Here is a tiny trained network, its code and every weight. The questions are about switching its units off for an input and a target symbol, where a switched-off unit gives its printed mean instead of its output.

import numpy as np


def w(rows, s, z=0):
    codes = np.array(rows[::2]) - 128.0
    scale = np.full(codes.shape[1], s)
    scale[-1] = z or s
    return codes * scale


def norm(h):
    return h / np.sqrt((h * h).mean(-1, keepdims=True) + 1e-5)


def f(y):
    return y / 2 * (1 + np.tanh(0.7978845608 * (y + 0.044715 * y**3)))


def softmax(a):
    e = np.exp(a - a.max(-1, keepdims=True))
    return e / e.sum(-1, keepdims=True)


def log_softmax(a):
    a = a - a.max(-1, keepdims=True)
    return a - np.log(np.exp(a).sum(-1, keepdims=True))


def net(x, mask):
    ids = ['ΠΦαδεημ'.index(c) for c in x.split()]
    T = len(ids)
    res = E[ids] + P[:T]
    r = norm(res)
    for j in range(2):
        rows = slice(3 * j, 3 * j + 3)
        q, k, v = (r @ M[0][rows].T for M in (Q, K, V))
        z = softmax(np.where(np.tri(T) > 0, q @ k.T / 3**0.5, -1e9)) @ v
        o = O[0][rows]
        res = res + np.where(mask[j], z, o[:, -1]) @ o[:, :-1]
    y = f(norm(res) @ A[0][:, :-1].T + A[0][:, -1])
    res = res + np.where(mask[2:10], y, B[0][:, -1]) @ B[0][:, :-1]
    return log_softmax(norm(res)[-1] @ U[:, :-1].T + U[:, -1])


Q, K, V, O, A, B = {}, {}, {}, {}, {}, {}
E = w([
[103,137,166,157,252],'Π',
[91,141,139,184,82],'Φ',
[73,164,160,145,82],'α',
[191,165,139,146,124],'δ',
[143,181,149,82,148],'ε',
[133,188,109,137,155],'η',
[144,102,186,127,129],'μ',
],0.021)
P = w([
[118,126,190,184,254],'0',
[121,126,177,179,219],'1',
[132,121,165,159,215],'2',
[133,123,159,161,192],'3',
[136,128,157,158,176],'4',
[131,126,152,158,160],'5',
[130,130,147,155,146],'6',
[127,136,143,154,131],'7',
[133,140,137,146,122],'8',
[133,138,123,143,109],'9',
[134,147,118,135,97],'10',
[133,139,104,124,79],'11',
[143,144,96,117,57],'12',
[128,154,74,141,27],'13',
],0.0092)
Q[0] = w([
[149,177,105,223,130],'h1',
[92,13,28,52,134],'h1',
[165,37,101,80,111],'h1',
[118,239,250,185,117],'h2',
[116,223,169,188,160],'h2',
[84,136,128,139,129],'h2',
],0.017)
K[0] = w([
[112,171,119,84,70],'h1',
[114,29,218,165,184],'h1',
[110,144,192,159,177],'h1',
[180,92,140,83,3],'h2',
[140,82,95,62,64],'h2',
[159,149,102,125,150],'h2',
],0.016)
V[0] = w([
[116,110,225,88,45],'h1',
[187,67,71,254,85],'h1',
[50,137,60,111,130],'h1',
[173,80,65,164,123],'h2',
[190,228,163,98,141],'h2',
[117,213,32,190,115],'h2',
],0.015)
O[0] = w([
[173,124,232,84,180,89],'h1',
[145,116,119,248,105,69],'h1',
[31,167,139,138,135,57],'h1',
[148,81,110,145,176,1],'h2',
[218,119,88,115,107,228],'h2',
[172,212,114,129,202,83],'h2',
],0.013,0.0063)
A[0] = w([
[125,137,8,75,131,1],'n1',
[175,124,78,14,114,79],'n2',
[90,21,84,122,227,96],'n3',
[168,123,182,116,120,155],'n4',
[143,19,154,98,26,137],'n5',
[118,75,108,54,170,46],'n6',
[162,147,106,100,33,182],'n7',
[170,164,132,40,118,90],'n8',
],0.015,0.0039)
B[0] = w([
[52,208,50,155,36,173],'n1',
[45,94,153,56,244,192],'n2',
[122,21,73,155,221,129],'n3',
[186,151,106,117,81,183],'n4',
[46,49,190,122,7,254],'n5',
[181,112,145,207,130,142],'n6',
[193,189,151,105,104,239],'n7',
[138,88,95,207,146,198],'n8',
],0.016,0.0088)
U = w([
[139,101,76,172,192,162],'Π',
[120,163,130,220,178,228],'Φ',
[160,238,199,83,136,1],'α',
[255,122,53,126,125,156],'δ',
[144,128,76,16,195,124],'ε',
[99,201,3,101,114,49],'η',
[131,77,126,111,86,156],'μ',
],0.0086,0.0027)

Each question gives the input, a string of symbols that net reads in full, and the target symbol t.
The units are the heads (3 rows each of Q, K, V and O) and the neurons (one row each of A and B). Each row of codes is followed by its name. A weight is (code - 128) times the scale printed after its matrix; where a second scale follows, it is the last column's (O, A, B and U).
mask holds one flag per unit, heads first, then neurons. A switched-off unit (its flag False) gives its mean, the last column of its rows in O or B, instead of its output. The means were averaged over made-up inputs and are rounded, as every weight is.
A unit's drop is (log p(t) with every unit on - log p(t) with that unit switched off) / (log p(t) with every unit on - log p(t) with every unit switched off).
The circuit of an input: a set's keep is (log p(t) with only the set's units on - log p(t) with every unit switched off) / (log p(t) with every unit on - log p(t) with every unit switched off). Starting from all 10 units, units are removed one at a time, each time the one whose removal leaves the highest keep (on an exact tie, the one counted first), for as long as the keep stays at least 0.8.
circuit, biggest first: the units of the circuit, biggest drop first
unit that matters most: the unit with the biggest drop
top k neurons: the k neurons with the biggest drops, biggest first
heads that matter: for each layer, one digit per head in row order, 1 if its drop is at least 0.15 and else 0, layers parted by /
input Φ μ μ Φ Π δ α Π α Φ δ η α Π, target η: unit that matters most => h1
input Φ ε Φ Π α Π Π ε α Φ Φ Φ Φ Φ, target Φ: heads that matter => 11
input μ Φ Π, target Π: heads that matter => 00
input Φ Π Π ε Π δ α α α Φ δ Φ Φ, target Φ: circuit, biggest first => (h1, h2)
input δ Φ α Π Φ Π Π ε Π Φ Φ Π, target Φ: heads that matter => 01
input Φ Φ α Φ Φ μ ε Φ δ, target ε: circuit, biggest first => (n2, h1)
input Φ Φ Π Π Π Φ Φ α Π δ μ Φ δ Φ, target δ: heads that matter => 11
input Φ Π α μ Φ Φ Π μ ε α Π, target ε: heads that matter => 10
input Φ α Π ε Φ η Π δ δ α ε η α, target η: circuit, biggest first => (h1, n5)
input η ε α Π α Φ Φ α μ Φ α α Φ, target α: circuit, biggest first => (h2, h1)
input δ α Φ Π α, target α: circuit, biggest first => (h1, n5)
input Π Π η μ ε Φ α ε μ ε Φ Φ, target ε: circuit, biggest first => (h1, n2)
input Π η α ε μ Φ α η Π δ, target η: circuit, biggest first => (h1, n1)
input η δ Φ μ η δ ε, target η: heads that matter => 10
input Φ μ Π α Π Φ μ δ Φ Π Φ Π, target Φ: heads that matter => 10
input μ Π Φ Φ α ε Φ Φ η η Φ, target η: unit that matters most => h1
input ε δ α μ η ε μ Φ δ δ δ Φ α, target δ: heads that matter => 11
input ε Π ε ε, target ε: top 2 neurons => (n2, n8)
input μ Φ η Π Φ, target η: heads that matter => 10
input Φ μ μ Π ε ε δ Φ Φ Φ δ Φ α α, target α: circuit, biggest first => (h1)
input δ μ Φ ε δ Φ Π α Φ ε δ, target ε: heads that matter => 10
input Φ μ α Φ η δ Π, target η: top 2 neurons => (n1, n8)
input α Φ α Φ Π μ Π η Π δ α, target δ: top 2 neurons => (n5, n8)
